Below are the code and all the weights of a small trained network. Each question names an input and a target symbol and asks about switching units off, where a switched-off unit gives its printed mean instead of its output.

import numpy as np


def w(rows, s, z=0):
    codes = np.array(rows[::2]) - 128.0
    scale = np.full(codes.shape[1], s)
    scale[-1] = z or s
    return codes * scale


def norm(h):
    return h / np.sqrt((h * h).mean(-1, keepdims=True) + 1e-5)


def f(y):
    return y / 2 * (1 + np.tanh(0.7978845608 * (y + 0.044715 * y**3)))


def softmax(a):
    e = np.exp(a - a.max(-1, keepdims=True))
    return e / e.sum(-1, keepdims=True)


def log_softmax(a):
    a = a - a.max(-1, keepdims=True)
    return a - np.log(np.exp(a).sum(-1, keepdims=True))


def net(x, mask):
    ids = ['ΓΘΨΩαβεηλ'.index(c) for c in x.split()]
    T = len(ids)
    res = E[ids] + P[:T]
    r = norm(res)
    for j in range(2):
        rows = slice(3 * j, 3 * j + 3)
        q, k, v = (r @ M[0][rows].T for M in (Q, K, V))
        z = softmax(np.where(np.tri(T) > 0, q @ k.T / 3**0.5, -1e9)) @ v
        o = O[0][rows]
        res = res + np.where(mask[j], z, o[:, -1]) @ o[:, :-1]
    y = f(norm(res) @ A[0][:, :-1].T + A[0][:, -1])
    res = res + np.where(mask[2:6], y, B[0][:, -1]) @ B[0][:, :-1]
    return log_softmax(norm(res)[-1] @ U[:, :-1].T + U[:, -1])


Q, K, V, O, A, B = {}, {}, {}, {}, {}, {}
E = w([
[216,129,168],'Γ',
[218,83,130],'Θ',
[178,78,12],'Ψ',
[201,123,164],'Ω',
[171,29,138],'α',
[55,246,119],'β',
[89,199,217],'ε',
[149,49,146],'η',
[79,146,114],'λ',
],0.014)
P = w([
[99,232,238],'0',
[77,227,233],'1',
[146,147,216],'2',
[207,82,146],'3',
[239,81,153],'4',
[248,81,157],'5',
[254,84,170],'6',
],0.0031)
Q[0] = w([
[177,216,154],'h0',
[70,160,111],'h0',
[216,124,55],'h0',
[204,37,237],'h1',
[109,56,51],'h1',
[167,255,175],'h1',
],0.0096)
K[0] = w([
[55,80,178],'h0',
[2,137,98],'h0',
[159,102,122],'h0',
[95,113,12],'h1',
[41,84,252],'h1',
[161,107,165],'h1',
],0.0075)
V[0] = w([
[157,138,110],'h0',
[127,17,238],'h0',
[249,153,206],'h0',
[144,89,49],'h1',
[178,55,175],'h1',
[15,104,255],'h1',
],0.0092)
O[0] = w([
[150,165,22,141],'h0',
[18,48,133,193],'h0',
[132,177,2,254],'h0',
[154,117,138,117],'h1',
[55,48,140,184],'h1',
[122,146,238,102],'h1',
],0.0091,0.0077)
A[0] = w([
[172,60,193,98],'n0',
[91,61,254,178],'n1',
[47,196,88,254],'n2',
[238,11,36,254],'n3',
],0.0074,0.004)
B[0] = w([
[138,129,60,124],'n0',
[253,160,141,148],'n1',
[82,132,158,172],'n2',
[178,130,194,254],'n3',
],0.013,0.011)
U = w([
[147,255,22,48],'Γ',
[133,113,33,143],'Θ',
[171,192,81,117],'Ψ',
[131,186,58,64],'Ω',
[92,40,208,20],'α',
[124,233,146,251],'β',
[106,170,208,188],'ε',
[82,59,244,82],'η',
[198,236,237,172],'λ',
],0.0097,0.0034)

Each question gives the input, a string of symbols that net reads in full, and the target symbol t.
The units are the heads (3 rows each of Q, K, V and O) and the neurons (one row each of A and B). Each row of codes is followed by its name. A weight is (code - 128) times the scale printed after its matrix; where a second scale follows, it is the last column's (O, A, B and U).
mask holds one flag per unit, heads first, then neurons. A switched-off unit (its flag False) gives its mean, the last column of its rows in O or B, instead of its output. The means were averaged over made-up inputs and are rounded, as every weight is.
A unit's drop is (log p(t) with every unit on - log p(t) with that unit switched off) / (log p(t) with every unit on - log p(t) with every unit switched off).
The circuit of an input: a set's keep is (log p(t) with only the set's units on - log p(t) with every unit switched off) / (log p(t) with every unit on - log p(t) with every unit switched off). Starting from all 6 units, units are removed one at a time, each time the one whose removal leaves the highest keep (on an exact tie, the one counted first), for as long as the keep stays at least 0.8.
units of the circuit, in order: the units of the circuit, biggest drop first
most important unit: the unit with the biggest drop
top k neurons: the k neurons with the biggest drops, biggest first
which heads matter: for each layer, one digit per head in row order, 1 if its drop is at least 0.15 and else 0, layers parted by /
drop of u: that unit's drop, to one decimal
input Γ η Ψ, target η: top 2 neurons	[n3; n1]
input α λ η, target λ: most important unit	n1
input Ω α Θ, target α: which heads matter	11
input Ω η Θ, target η: which heads matter	11
input η Ω Ψ, target η: which heads matter	01
input β η η Γ Ω, target η: units of the circuit, in order	[h0; n1]
input Ω η λ λ β λ β, target λ: which heads matter	10
input Θ α Ω, target α: which heads matter	10
input Θ α Θ, target α: units of the circuit, in order	[h0; n3; h1]
input Θ α Γ Ω, target α: units of the circuit, in order	[h0; h1; n3; n1]
input Ψ Γ Ψ Θ η, target Θ: which heads matter	01
input Γ λ ε η, target λ: which heads matter	01
input Ψ Θ η Γ Ω, target Θ: which heads matter	11
input α η Ψ, target α: which heads matter	00
input λ λ Γ Ψ, target λ: units of the circuit, in order	[h1]
input α Θ λ η λ Ω α, target λ: drop of n3	0.6
input Θ Γ Θ Θ, target Θ: drop of h1	0.5
input Θ Θ η β Θ λ, target λ: drop of n0	-0.1
input α Γ η Θ, target η: drop of n1	0.1
input Θ η Γ Γ, target η: most important unit	h1
